Below is a small trained network, with its code and all its weights. Each question gives an input and a target symbol and asks what happens when units are switched off, that is, made to give their printed mean instead of their output.

import numpy as np


def w(rows, s, z=0):
    codes = np.array(rows[::2]) - 128.0
    scale = np.full(codes.shape[1], s)
    scale[-1] = z or s
    return codes * scale


def norm(h):
    return h / np.sqrt((h * h).mean(-1, keepdims=True) + 1e-5)


def f(y):
    return y / 2 * (1 + np.tanh(0.7978845608 * (y + 0.044715 * y**3)))


def softmax(a):
    e = np.exp(a - a.max(-1, keepdims=True))
    return e / e.sum(-1, keepdims=True)


def log_softmax(a):
    a = a - a.max(-1, keepdims=True)
    return a - np.log(np.exp(a).sum(-1, keepdims=True))


def net(x, mask):
    ids = ['ΘΞΦαελ'.index(c) for c in x.split()]
    T = len(ids)
    res = E[ids] + P[:T]
    u = 0
    for l in range(2):
        q, k, v = (norm(res) @ M[l].T for M in (Q, K, V))
        z = softmax(np.where(np.tri(T) > 0, q @ k.T / 2**0.5, -1e9)) @ v
        res = res + np.where(mask[u], z, O[l][:, -1]) @ O[l][:, :-1]
        u += 1
        y = f(norm(res) @ A[l][:, :-1].T + A[l][:, -1])
        res = res + np.where(mask[u : u + 8], y, B[l][:, -1]) @ B[l][:, :-1]
        u += 8
    return log_softmax(norm(res)[-1] @ U[:, :-1].T + U[:, -1])


Q, K, V, O, A, B = {}, {}, {}, {}, {}, {}
E = w([
[209,113,14],'Θ',
[226,192,71],'Ξ',
[166,136,118],'Φ',
[220,130,206],'α',
[143,141,124],'ε',
[199,146,2],'λ',
],0.009)
P = w([
[17,255,147],'0',
[166,70,122],'1',
[183,64,122],'2',
[184,73,121],'3',
[185,83,117],'4',
[182,96,110],'5',
[179,108,102],'6',
[175,117,98],'7',
[170,129,87],'8',
[165,139,81],'9',
[164,142,76],'10',
[163,146,71],'11',
[162,150,68],'12',
[165,153,61],'13',
],0.0058)
Q[0] = w([
[103,95,85],'0.h1',
[74,56,2],'0.h1',
],0.0085)
K[0] = w([
[28,174,216],'0.h1',
[2,234,183],'0.h1',
],0.0073)
V[0] = w([
[241,167,70],'0.h1',
[255,245,72],'0.h1',
],0.006)
O[0] = w([
[88,68,246,222],'0.h1',
[104,223,252,254],'0.h1',
],0.0034,0.0089)
A[0] = w([
[118,1,108,235],'0.n1',
[141,140,47,167],'0.n2',
[149,136,196,213],'0.n3',
[232,152,98,236],'0.n4',
[124,177,131,239],'0.n5',
[100,162,157,113],'0.n6',
[133,146,112,245],'0.n7',
[70,150,149,193],'0.n8',
],0.0096,0.0011)
B[0] = w([
[92,174,93,126],'0.n1',
[114,8,70,160],'0.n2',
[39,133,118,169],'0.n3',
[94,64,137,254],'0.n4',
[145,92,179,151],'0.n5',
[89,102,149,131],'0.n6',
[99,3,87,145],'0.n7',
[130,53,96,122],'0.n8',
],0.0072,0.0094)
Q[1] = w([
[232,184,101],'1.h1',
[34,1,84],'1.h1',
],0.0098)
K[1] = w([
[255,27,185],'1.h1',
[57,151,56],'1.h1',
],0.015)
V[1] = w([
[66,125,74],'1.h1',
[157,246,93],'1.h1',
],0.011)
O[1] = w([
[50,1,171,176],'1.h1',
[38,154,126,2],'1.h1',
],0.0099,0.0053)
A[1] = w([
[91,70,233,2],'1.n1',
[194,70,126,169],'1.n2',
[217,172,138,35],'1.n3',
[131,79,101,140],'1.n4',
[186,101,92,198],'1.n5',
[124,3,54,99],'1.n6',
[54,86,182,158],'1.n7',
[163,114,132,124],'1.n8',
],0.011,0.0035)
B[1] = w([
[200,78,56,167],'1.n1',
[33,160,163,230],'1.n2',
[94,160,2,149],'1.n3',
[161,232,164,173],'1.n4',
[63,196,121,198],'1.n5',
[151,195,132,255],'1.n6',
[117,227,81,174],'1.n7',
[149,89,196,151],'1.n8',
],0.0063,0.0091)
U = w([
[139,84,246,255],'Θ',
[112,201,195,63],'Ξ',
[165,151,77,66],'Φ',
[209,140,92,10],'α',
[109,72,31,66],'ε',
[37,32,124,100],'λ',
],0.014,0.004)

Each question gives the input, a string of symbols that net reads in full, and the target symbol t.
The units are the heads (2 rows each of Q, K, V and O) and the neurons (one row each of A and B). Each row of codes is followed by its name. A weight is (code - 128) times the scale printed after its matrix; where a second scale follows, it is the last column's (O, A, B and U).
mask holds one flag per unit, layer by layer, with each layer's heads first. A switched-off unit (its flag False) gives its mean, the last column of its rows in O or B, instead of its output. The means were averaged over made-up inputs and are rounded, as every weight is.
A unit's drop is (log p(t) with every unit on - log p(t) with that unit switched off) / (log p(t) with every unit on - log p(t) with every unit switched off).
The circuit of an input: a set's keep is (log p(t) with only the set's units on - log p(t) with every unit switched off) / (log p(t) with every unit on - log p(t) with every unit switched off). Starting from the 12 units with the biggest drops (on a tie, the unit counted first), units are removed one at a time, each time the one whose removal leaves the highest keep (on an exact tie, the one counted first), for as long as the keep stays at least 0.8.
circuit, biggest first: the units of the circuit, biggest drop first
most important unit: the unit with the biggest drop
top k neurons: the k neurons with the biggest drops, biggest first
top k neurons in layer l: the k neurons of layer l with the biggest drops, biggest first
input α Θ α, target Ξ: circuit, biggest first	(1.h1; 0.n4)
input Φ λ Θ Θ Ξ Φ, target Φ: top 4 neurons in layer 0	(0.n4; 0.n2; 0.n5; 0.n3)
input λ Θ ε, target λ: top 2 neurons in layer 0	(0.n3; 0.n4)
input λ ε α ε ε Ξ λ ε, target λ: circuit, biggest first	(1.h1)
input ε Φ Θ ε Ξ Φ, target ε: top 4 neurons	(0.n4; 1.n1; 0.n3; 0.n2)
input α Φ Φ Θ λ Θ ε, target α: top 3 neurons in layer 0	(0.n2; 0.n4; 0.n7)
input Φ Θ λ Ξ Ξ Ξ λ Ξ ε Ξ ε, target Φ: top 3 neurons in layer 0	(0.n4; 0.n8; 0.n2)
input Φ ε Θ Θ, target Φ: top 3 neurons	(1.n6; 1.n4; 0.n2)
input Θ ε α α Θ λ λ ε Θ Θ Ξ, target Θ: top 2 neurons	(0.n4; 0.n7)
input α Θ λ Θ Ξ Θ α ε Θ Θ, target α: top 2 neurons in layer 0	(0.n3; 0.n2)
input Φ Θ λ Θ Θ ε, target Φ: top 4 neurons	(0.n4; 0.n3; 0.n2; 1.n7)
input Ξ Ξ Φ λ ε λ ε Φ, target Ξ: circuit, biggest first	(1.h1; 0.n2)
input Θ α ε Θ Θ Ξ Φ Θ Ξ Θ Ξ Θ λ, target Θ: top 2 neurons	(0.n5; 0.n8)
input α Θ Θ Θ λ λ Θ Φ, target α: most important unit	0.n2
input Φ Φ Ξ Θ Θ λ Ξ ε Θ Θ Φ, target Φ: top 4 neurons	(0.n4; 0.n2; 1.n1; 0.n3)
input ε λ Φ α λ Θ Ξ, target Θ: top 2 neurons	(0.n4; 1.n7)
input α Φ Θ, target α: top 2 neurons in layer 0	(0.n3; 0.n5)
input λ Θ Θ, target λ: top 2 neurons	(0.n4; 0.n8)
input Ξ Ξ α Ξ, target Φ: top 2 neurons	(1.n3; 0.n2)
input Θ λ Θ λ Θ Ξ Θ Ξ α Ξ Θ Θ, target Θ: most important unit	0.n5
input Θ α α, target Ξ: top 2 neurons in layer 1	(1.n1; 1.n3)
input Φ Ξ ε Θ, target Φ: top 4 neurons	(1.n6; 0.n2; 0.n5; 1.n4)
input α α Ξ Ξ ε ε, target α: top 3 neurons in layer 0	(0.n2; 0.n4; 0.n8)
input Ξ Θ α Θ Ξ Θ ε Φ, target Ξ: top 4 neurons	(0.n4; 0.n2; 0.n3; 1.n3)
input ε Θ Θ λ Θ Ξ Ξ α Θ Θ Ξ Θ λ Φ, target ε: top 2 neurons in layer 1	(1.n1; 1.n7)
input ε Θ α ε, target ε: top 4 neurons in layer 0	(0.n4; 0.n2; 0.n3; 0.n5)
input λ λ ε Φ Θ Ξ Φ, target λ: top 4 neurons	(0.n3; 0.n4; 1.n1; 1.n7)
input Θ α Θ Θ Φ Θ Θ λ, target Θ: top 2 neurons	(0.n5; 0.n3)
